Below is a small trained network, with its code and all its weights. Each question gives an input and a target symbol and asks what happens when units are switched off, that is, made to give their printed mean instead of their output.

import numpy as np


def w(rows, s, z=0):
    codes = np.array(rows[::2]) - 128.0
    scale = np.full(codes.shape[1], s)
    scale[-1] = z or s
    return codes * scale


def norm(h):
    return h / np.sqrt((h * h).mean(-1, keepdims=True) + 1e-5)


def f(y):
    return np.maximum(y, 0)


def softmax(a):
    e = np.exp(a - a.max(-1, keepdims=True))
    return e / e.sum(-1, keepdims=True)


def log_softmax(a):
    a = a - a.max(-1, keepdims=True)
    return a - np.log(np.exp(a).sum(-1, keepdims=True))


def net(x, mask):
    ids = ['αβγδεζλπτφψω'.index(c) for c in x.split()]
    T = len(ids)
    res = E[ids] + P[:T]
    r = norm(res)
    for j in range(3):
        rows = slice(3 * j, 3 * j + 3)
        q, k, v = (r @ M[0][rows].T for M in (Q, K, V))
        z = softmax(np.where(np.tri(T) > 0, q @ k.T / 3**0.5, -1e9)) @ v
        o = O[0][rows]
        res = res + np.where(mask[j], z, o[:, -1]) @ o[:, :-1]
    y = f(norm(res) @ A[0][:, :-1].T + A[0][:, -1])
    res = res + np.where(mask[3:7], y, B[0][:, -1]) @ B[0][:, :-1]
    return log_softmax(norm(res)[-1] @ U[:, :-1].T + U[:, -1])


Q, K, V, O, A, B = {}, {}, {}, {}, {}, {}
E = w([
[129,167,66],'α',
[76,83,102],'β',
[115,169,156],'γ',
[192,110,216],'δ',
[254,114,107],'ε',
[173,106,167],'ζ',
[165,158,149],'λ',
[105,67,96],'π',
[56,127,139],'τ',
[53,139,240],'φ',
[147,67,65],'ψ',
[187,207,191],'ω',
],0.022)
P = w([
[27,57,77],'0',
[196,202,202],'1',
[166,85,76],'2',
[185,69,57],'3',
[168,184,161],'4',
[87,30,1],'5',
[100,141,129],'6',
[177,182,149],'7',
],0.0052)
Q[0] = w([
[171,97,109],'h1',
[130,144,117],'h1',
[125,176,197],'h1',
[251,98,185],'h2',
[177,189,88],'h2',
[124,140,170],'h2',
[151,103,173],'h3',
[157,74,147],'h3',
[201,118,120],'h3',
],0.014)
K[0] = w([
[215,124,96],'h1',
[196,90,119],'h1',
[217,92,215],'h1',
[229,79,238],'h2',
[134,206,82],'h2',
[37,33,70],'h2',
[182,40,209],'h3',
[233,156,182],'h3',
[255,93,77],'h3',
],0.0066)
V[0] = w([
[148,73,246],'h1',
[199,143,147],'h1',
[189,145,139],'h1',
[116,142,118],'h2',
[95,94,197],'h2',
[125,131,186],'h2',
[150,153,150],'h3',
[45,177,154],'h3',
[62,129,125],'h3',
],0.014)
O[0] = w([
[72,86,202,254],'h1',
[2,76,47,98],'h1',
[65,193,65,94],'h1',
[173,95,126,108],'h2',
[124,5,225,203],'h2',
[67,98,152,158],'h2',
[192,77,132,119],'h3',
[177,243,134,119],'h3',
[238,165,189,137],'h3',
],0.0062,0.0027)
A[0] = w([
[69,1,153,194],'n1',
[99,118,17,105],'n2',
[105,176,195,144],'n3',
[45,172,52,8],'n4',
],0.0082,0.0016)
B[0] = w([
[178,164,112,253],'n1',
[2,204,217,173],'n2',
[21,148,164,186],'n3',
[193,121,118,149],'n4',
],0.008,0.0065)
U = w([
[37,175,93,176],'α',
[193,173,208,133],'β',
[97,158,101,97],'γ',
[211,136,126,145],'δ',
[138,146,174,21],'ε',
[205,254,13,254],'ζ',
[114,158,99,82],'λ',
[101,153,176,56],'π',
[199,117,92,208],'τ',
[91,3,143,169],'φ',
[200,136,145,101],'ψ',
[158,170,170,61],'ω',
],0.0084,0.0044)

Each question gives the input, a string of symbols that net reads in full, and the target symbol t.
The units are the heads (3 rows each of Q, K, V and O) and the neurons (one row each of A and B). Each row of codes is followed by its name. A weight is (code - 128) times the scale printed after its matrix; where a second scale follows, it is the last column's (O, A, B and U).
mask holds one flag per unit, heads first, then neurons. A switched-off unit (its flag False) gives its mean, the last column of its rows in O or B, instead of its output. The means were averaged over made-up inputs and are rounded, as every weight is.
A unit's drop is (log p(t) with every unit on - log p(t) with that unit switched off) / (log p(t) with every unit on - log p(t) with every unit switched off).
The circuit of an input: a set's keep is (log p(t) with only the set's units on - log p(t) with every unit switched off) / (log p(t) with every unit on - log p(t) with every unit switched off). Starting from all 7 units, units are removed one at a time, each time the one whose removal leaves the highest keep (on an exact tie, the one counted first), for as long as the keep stays at least 0.8.
circuit, biggest first: the units of the circuit, biggest drop first
most important unit: the unit with the biggest drop
heads that matter: for each layer, one digit per head in row order, 1 if its drop is at least 0.15 and else 0, layers parted by /
drop of u: that unit's drop, to one decimal
input α ψ π π, target ζ: circuit, biggest first	h2
input λ ε ω, target α: circuit, biggest first	h1, h3
input α β ω τ ψ β, target ζ: heads that matter	111
input α τ ζ ζ β, target ζ: circuit, biggest first	h2, h3
input δ ω ζ ω ε, target φ: circuit, biggest first	h3, h1
input α λ α γ, target ζ: heads that matter	010
input α α β τ, target ζ: heads that matter	110
input τ ζ ε, target φ: heads that matter	101
input α ε α ψ, target ζ: heads that matter	110
input α α τ, target ζ: drop of h2	0.2
input α π λ ζ γ γ, target ζ: drop of h2	0.4
input ψ β α ζ ω φ λ, target α: drop of h1	0.4
input τ α γ τ δ γ α π, target ζ: drop of h1	-0.2
input π α π ε δ λ, target α: most important unit	n2
